Here is a tiny trained network, its code and every weight. The questions are about switching its units off for an input and a class, where a switched-off unit gives its printed mean instead of its output.

import numpy as np


def w(rows, s, z=0):
    codes = np.array(rows[::2]) - 128.0
    scale = np.full(codes.shape[1], s)
    scale[-1] = z or s
    return codes * scale


def norm(h):
    return h / np.sqrt((h * h).mean(-1, keepdims=True) + 1e-5)


def f(y):
    return y / 2 * (1 + np.tanh(0.7978845608 * (y + 0.044715 * y**3)))


def log_softmax(a):
    a = a - a.max(-1, keepdims=True)
    return a - np.log(np.exp(a).sum(-1, keepdims=True))


def net(x, mask):
    res = np.array(x, float).reshape(1, 6) / 4 @ E
    u = 0
    for l in range(3):
        y = f(norm(res) @ A[l][:, :-1].T + A[l][:, -1])
        res = res + np.where(mask[u : u + 10], y, B[l][:, -1]) @ B[l][:, :-1]
        u += 10
    return log_softmax(norm(res)[-1] @ U[:, :-1].T + U[:, -1])


A, B = {}, {}
E = w([
[95,212,119,190],'x0',
[130,54,2,125],'x1',
[113,66,107,95],'x2',
[117,239,52,79],'x3',
[201,155,132,139],'x4',
[216,151,138,177],'x5',
],0.008)
A[0] = w([
[87,60,183,95,110],'0.n0',
[178,72,195,51,88],'0.n1',
[17,208,173,255,153],'0.n2',
[217,96,142,133,28],'0.n3',
[77,87,76,95,111],'0.n4',
[243,127,131,139,2],'0.n5',
[209,98,163,36,180],'0.n6',
[183,105,101,88,170],'0.n7',
[78,101,212,230,8],'0.n8',
[186,142,199,121,7],'0.n9',
],0.0092,0.0026)
B[0] = w([
[52,61,158,122,184],'0.n0',
[88,90,170,213,196],'0.n1',
[153,113,165,27,255],'0.n2',
[161,132,148,146,167],'0.n3',
[145,109,54,103,198],'0.n4',
[166,103,129,196,176],'0.n5',
[67,112,153,254,223],'0.n6',
[151,205,118,209,192],'0.n7',
[66,155,86,78,177],'0.n8',
[157,110,95,109,162],'0.n9',
],0.0081,0.004)
A[1] = w([
[199,74,142,173,160],'1.n0',
[241,97,103,96,150],'1.n1',
[120,124,196,153,8],'1.n2',
[106,176,110,114,47],'1.n3',
[65,113,51,145,252],'1.n4',
[70,214,106,150,141],'1.n5',
[106,247,130,90,108],'1.n6',
[187,124,146,117,62],'1.n7',
[132,202,153,88,182],'1.n8',
[88,185,176,112,222],'1.n9',
],0.015,0.0027)
B[1] = w([
[67,225,39,169,241],'1.n0',
[106,72,146,239,190],'1.n1',
[98,183,127,73,164],'1.n2',
[135,198,113,122,149],'1.n3',
[49,232,145,94,255],'1.n4',
[187,136,120,38,186],'1.n5',
[209,159,108,154,243],'1.n6',
[116,114,94,162,140],'1.n7',
[221,94,112,142,216],'1.n8',
[253,99,116,30,207],'1.n9',
],0.0074,0.0063)
A[2] = w([
[216,69,181,157,101],'2.n0',
[206,136,147,170,167],'2.n1',
[128,116,91,126,71],'2.n2',
[126,53,23,108,160],'2.n3',
[188,144,220,210,183],'2.n4',
[75,221,144,246,214],'2.n5',
[77,110,155,135,2],'2.n6',
[102,97,103,122,163],'2.n7',
[19,153,218,133,86],'2.n8',
[77,164,164,70,120],'2.n9',
],0.012,0.003)
B[2] = w([
[74,99,79,112,158],'2.n0',
[185,38,65,108,185],'2.n1',
[104,179,140,126,127],'2.n2',
[93,178,138,2,162],'2.n3',
[82,78,41,59,197],'2.n4',
[130,8,53,83,254],'2.n5',
[211,96,166,147,132],'2.n6',
[35,163,207,127,144],'2.n7',
[167,79,188,97,174],'2.n8',
[201,21,60,153,157],'2.n9',
],0.0072,0.0089)
U = w([
[94,134,132,151,26],'0',
[127,187,175,202,2],'1',
[116,232,85,104,98],'2',
[153,77,69,201,208],'3',
[76,103,137,61,215],'4',
[254,152,116,90,171],'5',
[83,55,204,147,115],'6',
[123,191,182,198,4],'7',
],0.021,0.0072)

Each question gives the input, the list of numbers given to net, and the class t.
The units are the neurons (one row each of A and B). Each row of codes is followed by its name. A weight is (code - 128) times the scale printed after its matrix; where a second scale follows, it is the last column's (A, B and U).
mask holds one flag per neuron, layer by layer. A switched-off neuron (its flag False) gives its mean, the last column of its row in B, instead of its output. The means were averaged over made-up inputs and are rounded, as every weight is.
A unit's drop is (log p(t) with every unit on - log p(t) with that unit switched off) / (log p(t) with every unit on - log p(t) with every unit switched off).
The circuit of an input: a set's keep is (log p(t) with only the set's units on - log p(t) with every unit switched off) / (log p(t) with every unit on - log p(t) with every unit switched off). Starting from the 12 units with the biggest drops (on a tie, the unit counted first), units are removed one at a time, each time the one whose removal leaves the highest keep (on an exact tie, the one counted first), for as long as the keep stays at least 0.8.
units of the circuit, in order: the units of the circuit, biggest drop first
most important unit: the unit with the biggest drop
k most important neurons: the k neurons with the biggest drops, biggest first
top k neurons in layer l: the k neurons of layer l with the biggest drops, biggest first
drop when u is switched off: that unit's drop, to one decimal
input [-1,-6,-4,-8,7,4], class 4: most important unit -> 2.n4
input [-2,0,5,5,-1,2], class 2: 2 most important neurons -> 1.n4; 0.n2
input [-2,3,-7,4,3,3], class 3: units of the circuit, in order -> 1.n1; 1.n9
input [-1,4,-3,-4,-6,0], class 4: top 2 neurons in layer 0 -> 0.n4; 0.n6
input [-6,-1,8,-3,8,-2], class 6: top 2 neurons in layer 1 -> 1.n6; 1.n8
input [6,4,-3,1,1,-8], class 5: 2 most important neurons -> 0.n2; 1.n0
input [2,8,6,0,8,-2], class 4: 2 most important neurons -> 2.n3; 1.n6
input [7,-7,7,-8,-3,-1], class 4: 3 most important neurons -> 1.n9; 0.n2; 0.n8
input [-5,0,6,2,0,-1], class 6: top 2 neurons in layer 2 -> 2.n8; 2.n4
input [-6,2,-3,8,1,-4], class 2: top 3 neurons in layer 2 -> 2.n5; 2.n1; 2.n8
input [1,3,-5,2,-7,-3], class 2: top 2 neurons in layer 0 -> 0.n0; 0.n1
input [-4,7,-4,-4,3,-4], class 4: top 2 neurons in layer 0 -> 0.n0; 0.n5
input [-3,0,-4,5,-3,-8], class 2: top 2 neurons in layer 2 -> 2.n5; 2.n1
input [0,1,7,4,-6,2], class 2: units of the circuit, in order -> 2.n5
input [0,-3,0,2,8,-1], class 3: drop when 0.n8 is switched off -> 0.1
input [-1,-3,-7,-8,2,-1], class 4: drop when 1.n8 is switched off -> -0.3
input [-4,-2,7,-7,0,2], class 6: drop when 0.n0 is switched off -> 0.2
input [-7,-4,-2,-3,7,-3], class 3: drop when 1.n4 is switched off -> 0.2
input [-1,-1,0,-8,0,0], class 6: top 2 neurons in layer 0 -> 0.n0; 0.n8
input [0,-2,0,1,-2,4], class 3: most important unit -> 1.n1
